Here is a tiny trained network, its code and every weight. The questions are about switching its units off for an input and a class, where a switched-off unit gives its printed mean instead of its output.

import numpy as np


def w(rows, s, z=0):
    codes = np.array(rows[::2]) - 128.0
    scale = np.full(codes.shape[1], s)
    scale[-1] = z or s
    return codes * scale


def f(y):
    return y / 2 * (1 + np.tanh(0.7978845608 * (y + 0.044715 * y**3)))


def log_softmax(a):
    a = a - a.max(-1, keepdims=True)
    return a - np.log(np.exp(a).sum(-1, keepdims=True))


def net(x, mask):
    res = np.array(x, float).reshape(1, 8) / 4 @ E
    y = f(res @ A[0][:, :-1].T + A[0][:, -1])
    res = res + np.where(mask, y, B[0][:, -1]) @ B[0][:, :-1]
    return log_softmax(res[-1] @ U[:, :-1].T + U[:, -1])


A, B = {}, {}
E = w([
[175,105,134,122,131,159,23,147,184],'x0',
[191,167,108,97,133,105,131,2,139],'x1',
[155,94,186,71,202,176,114,93,133],'x2',
[124,158,130,89,153,146,161,153,121],'x3',
[163,162,100,161,96,79,138,39,65],'x4',
[124,105,134,58,192,166,154,86,189],'x5',
[107,51,168,73,74,98,96,215,191],'x6',
[135,76,99,166,104,20,145,148,115],'x7',
],0.0093)
A[0] = w([
[173,151,151,131,145,117,184,31,118,220],'n0',
[136,79,111,165,2,153,149,163,80,164],'n1',
[80,96,138,83,177,237,133,209,186,255],'n2',
[135,145,107,153,146,98,150,28,124,207],'n3',
[131,177,134,143,121,73,133,41,87,188],'n4',
[107,92,124,208,16,89,91,244,127,233],'n5',
],0.0081,0.004)
B[0] = w([
[160,168,98,157,134,151,113,2,110,191],'n0',
[67,131,148,99,93,81,165,123,127,179],'n1',
[162,75,220,110,136,183,129,137,190,250],'n2',
[119,209,107,185,144,211,146,74,3,183],'n3',
[116,147,12,136,109,70,114,69,31,184],'n4',
[55,81,137,196,109,19,179,218,247,249],'n5',
],0.0091,0.015)
U = w([
[115,179,52,124,121,150,139,95,58,139],'0',
[144,124,216,59,174,249,84,165,162,249],'1',
[86,124,155,144,105,49,118,193,149,34],'2',
],0.012,0.002)

Each question gives the input, the list of numbers given to net, and the class t.
The units are the neurons (one row each of A and B). Each row of codes is followed by its name. A weight is (code - 128) times the scale printed after its matrix; where a second scale follows, it is the last column's (A, B and U).
mask holds one flag per neuron, in row order. A switched-off neuron (its flag False) gives its mean, the last column of its row in B, instead of its output. The means were averaged over made-up inputs and are rounded, as every weight is.
A unit's drop is (log p(t) with every unit on - log p(t) with that unit switched off) / (log p(t) with every unit on - log p(t) with every unit switched off).
The circuit of an input: a set's keep is (log p(t) with only the set's units on - log p(t) with every unit switched off) / (log p(t) with every unit on - log p(t) with every unit switched off). Starting from all 6 units, units are removed one at a time, each time the one whose removal leaves the highest keep (on an exact tie, the one counted first), for as long as the keep stays at least 0.8.
units of the circuit, in order: the units of the circuit, biggest drop first
k most important neurons: the k neurons with the biggest drops, biggest first
drop of u: that unit's drop, to one decimal
input [3,1,-5,-4,-3,0,-7,6], class 0: units of the circuit, in order -> (n3)
input [3,8,5,3,-1,0,5,6], class 0: 2 most important neurons -> (n2; n5)
input [-7,-3,-4,5,0,2,5,-5], class 1: units of the circuit, in order -> (n2; n4)
input [-7,-6,-5,0,-1,-7,-8,-4], class 2: 3 most important neurons -> (n5; n0; n1)
input [6,5,-1,1,-8,-4,-4,3], class 1: 3 most important neurons -> (n5; n4; n1)
input [1,1,7,-1,-2,-1,7,4], class 1: units of the circuit, in order -> (n4; n2)
input [6,-3,-3,2,-2,5,6,0], class 1: 3 most important neurons -> (n2; n4; n1)
input [5,-4,4,-3,7,7,4,4], class 1: 2 most important neurons -> (n5; n4)
input [-4,-6,6,-7,4,3,-1,-2], class 1: 2 most important neurons -> (n4; n5)
input [-1,3,-3,5,7,6,7,5], class 0: drop of n5 -> 0.1
input [7,6,-5,-2,4,3,1,1], class 0: drop of n2 -> 0.0
input [5,-6,-1,8,2,-6,-7,-8], class 1: drop of n5 -> 0.1
input [6,4,7,-5,5,8,3,4], class 0: drop of n2 -> 0.4
input [5,-3,5,0,8,2,-1,1], class 0: units of the circuit, in order -> (n2)
